Each row has a name. Each question is about the rows just above it. Places in a row count from 0.

Z_620: [140 107 111 116 149 138 137 147 114 129 165 131 124 104 109 153 117 152
 122 122 146 103  92 154 131 149 120 130 134 136 110]
Z_252: [126 120 112 109 122 127 113 133 138 123  80 126 124 146 152 137 142 132
 135 116 130 137 164 103 132 141 152 128 121 135 156]
Z_357: [110 145 178 190 104 116 131 143 112 113 163  88 155 137 107 106 117 136
 160 155  89 122 149 106 161 108 108 119 128 103 120]
Z_408: [145  93 146  75 130 161 138 118 123 173 142 138 111 122 127 161 100 122
 149 169 144 117 100 179 113 158  97 157 182 106 116]
Z_211: [120  64 127  96  96 107 109 214  67  89 156 139 120 131 134 182 118 110
 229 119 151 120 207 113 114 199 120 168 127  83 126]
Z_212: [100 101 180  84  54 109  85 134  66 111 115 176 148 162 120 164  55 174
 252 127  85  87 148  69 151 200 117 173 169 176  80]
Z_725: [140 107 111 116 149 138 137 147 114 129 165 131 124 104 109 153 117 152
 122 122 146 103 146 132 127 206 143 162 168 127 118]
key -> tag
[120] -> Z_179
[134] -> Z_329
[143] -> Z_711
[156] -> Z_433
[133] -> Z_768
[121] -> Z_678
The tag of Z_211, keyed by place 26:
Z_179
Whose row is [110 145 178 190 104 116 131 143 112 113 163  88 155 137 107 106 117 136
 160 155  89 122 149 106 161 108 108 119 128 103 120]?
Z_357

Z_60: [ 15  33  10 190]
Z_634: [ 17  70 208  30]
Z_814: [178 163  74 241]
Z_430: [110 184 117  34]
Z_865: [167 131 166 105]
key -> tag
[110] -> Z_682
[179] -> Z_565
[34] -> Z_116
[178] -> Z_920
[17] -> Z_397
[111] -> Z_105
Look up the entry of Z_430 at place 0 in the table:
Z_682
Whose row is [167 131 166 105]?
Z_865

Z_367: [107  76 120 166 154 139 150  48 129 109  65  87 154 170]
Z_237: [126 101 169 166 118 141 100  61 155 127  48  62 143 175]
Z_175: [132  88 139 164 131 155  81  84 127  99  12 113 129 140]
Z_450: [137 101 152 159 119 152  72  94 135 108  22 108 125 140]
Z_824: [114  73 102 161 158 148 132  72 112  93  46 124 141 142]
Z_632: [109  89 138 163 142 134 147  50 143 123  80  70 154 179]
key -> tag
[102] -> Z_845
[113] -> Z_741
[112] -> Z_701
[48] -> Z_377
[72] -> Z_492
[84] -> Z_298
[50] -> Z_202
[71] -> Z_546
[94] -> Z_962
Look up the entry of Z_824 at place 7 in the table:
Z_492
[114  73 102 161 158 148 132  72 112  93  46 124 141 142] is in which row?
Z_824
Whose row is [132  88 139 164 131 155  81  84 127  99  12 113 129 140]?
Z_175

